cols: X C Z K S U M T
[167 140 158 156  70  94 120 120] -> k779
[ 64 117 111 127 104 111 153 132] -> k245
[ 46 146 112 127 166 110 117 158] -> k658
[179  86  85 138 164 154 161 173] -> k55
[153 105 109 118 142  76 119 119] -> k418
[103 133 140  80 119  77 111 150] -> k599
[160 152 146 104 131 163 140 157] -> k408
[ 97 138 118 127 141 129 118  93] -> k637
[155 162  80 156 118 141 113 143] -> k635
[131 130 184 140 125  95 128  41] -> k539
len: [153 105 109 118 142  76]
6
len: [179  86  85 138 164 154 161]
7
len: [ 64 117 111 127]
4

cols: J P L W D F Q V
[184 158 184 112  94 102 119 145] -> k121
[158 146 137 145 179 107 155 179] -> k800
[ 79 156 138 128 156 183  80 137] -> k178
[158 137 103 145 179 107 155 179] -> k669
[ 84 178 103 205 115 137 114 112] -> k586
[138 178 136 205 115 137 114 112] -> k357
common k586 k178: 
[137]
common k357 k669: 
[137]
down: [179 137]
V
common k669 k178: 
[137]
common k178 k669: 
[137]

cols: E A G R Y N
[ 63 126  77 200 102 156]  k339
[118  75 131  59 197 158]  k95
[ 68 155 150 112 109 186]  k563
[ 92 186 122 155  85 148]  k968
[120  70  76 101 133  68]  k304
[ 76  84  64 141 108 147]  k275
down: [ 77 131]
G
common k304 k275: 
[76]
common k563 k304: 
[68]
down: [156 158 186 148  68]
N
common k275 k304: 
[76]
asked: [ 63 126  77 200 102 156]
k339
len: [ 76  84  64 141 108 147]
6

cols: sura keli Buzen dek nim
[124 169 100 129  92]  k2
[125  93 184 105 112]  k155
[118 152 137 142 106]  k894
[139 148  97 108 120]  k990
[145 131 111 127 144]  k3
[118  78 117 144 111]  k925
[159 178 122 150 161]  k676
[150 144 118 138 117]  k201
[ 61  93 106 116 132]  k762
[145 138 175 127 151]  k581
[123 129 120 130 131]  k410
[151 103 115 160 152]  k251
down: [144 150 138 116 127 130 160]
dek
common k155 k762: 
[93]

cols: segi Nibid Fedus pef gigu nez dobe mon sobil
[179 157 205 149 181 196  85 128 178]  k884
[176 103 180 182  93  46 164 172  59]  k753
[ 40 152 172 153 120 132 141 131 176]  k92
[ 76 109 128 119 108 135  87 169 106]  k861
[ 68  94  92 188 109 161 181 167  84]  k651
[ 63  93  99 186 108 162  81 160  84]  k247
[ 68  97  93 176 105 163  73 165  86]  k493
len: [179 157 205 149 181 196]
6
common k884 k651: 
[181]
down: [ 46 132 135 161 162 163]
nez

cols: nov rab Led dudi zaper Beni vevok pib
[ 90 129 103 124 152 126  75 151] -> k152
[ 86 217 118 194 157 117  87 142] -> k337
[107 153  81  96 122  71  70 138] -> k206
down: [151 142]
pib
down: [152 157]
zaper

cols: zifa raf noso bosi ruk muri
[124 111 113 138  53 110] : k527
[118 123 124  76 143 118] : k387
[101 124 129  99 123 131] : k21
[121 115 134 100 130 127] : k494
down: [110 118]
muri
len: [118 123]
2
down: [123 124 115]
raf
down: [110 118 131]
muri
len: [121 115 134 100]
4
common k21 k527: 
[124]

cols: peg moruz nid tated tanes ratu Gutam Robi nari
[105 133 112 125 124 151  80 120 125] : k557
[105 133 112 125 124 133 104 120 115] : k489
[105 133 112 125 174  98 199 111  97] : k71
asked: [105 133 112 125 124 133 104 120 115]
k489
asked: [105 133 112 125 124 151  80 120 125]
k557
len: [105 133 112]
3
asked: [105 133 112 125 174  98 199 111  97]
k71
len: [105 133 112 125]
4
len: [105 133 112 125 124 151  80 120 125]
9

cols: zesa tet Mus Vofo bam mukap
[ 96 139 167 106 146 177] : k519
[186 176  38  80 127 128] : k610
[206 113 135 177  73 178] : k171
common k171 k519: 
[177]
down: [167  38]
Mus

cols: Gosa mir ripan zepi dibaz filag vusud suba
[100 150 114 106 169  71 158 118] -> k509
[142 156 203 118  92 101 122 139] -> k657
[181 109 183  51 154 135  95 166] -> k319
[106 112 184 148 199 138  55 122] -> k483
[126 118 171 118 150 100 174 106] -> k730
[126 118 171 118 150 100 195 106] -> k513
[ 81  94 117 122 131 177 131 155] -> k184
[ 80 156  99 117 157 141  81 114] -> k374
[102 176  72 124 119 145 149 144] -> k528
[132 141 143 196 162 120 213 125] -> k942
[ 78 178 194 104 118 156 106 127] -> k292
len: [126 118 171 118 150]
5
common k374 k292: 
[156]

cols: modu dif togeg redi
[149 151 203 199] = k277
[149  81 203 152] = k880
[150  79 141 138] = k454
[106 191 148  82] = k580
[172  70 142  81] = k736
[ 56 149  54 141] = k462
[ 82 133 128 200] = k998
len: [ 56 149  54]
3
len: [149  81 203]
3
common k462 k454: 
[141]
common k880 k462: 
[149]
down: [148 142]
togeg
common k736 k880: 
[81]
down: [141 148]
togeg

cols: Susam mefar detik dugem bekot lepu
[119 111 134 144 139 116] : k72
[100 150 134 144 102 116] : k677
[119 112 132 146  80  42] : k451
[119 112 134 144 142 116] : k190
len: [100 150 134 144 102 116]
6
down: [100 119 119]
Susam
asked: [119 112 132 146  80  42]
k451
len: [119 112]
2
down: [150 112]
mefar
down: [ 80 142]
bekot
down: [116 116  42]
lepu

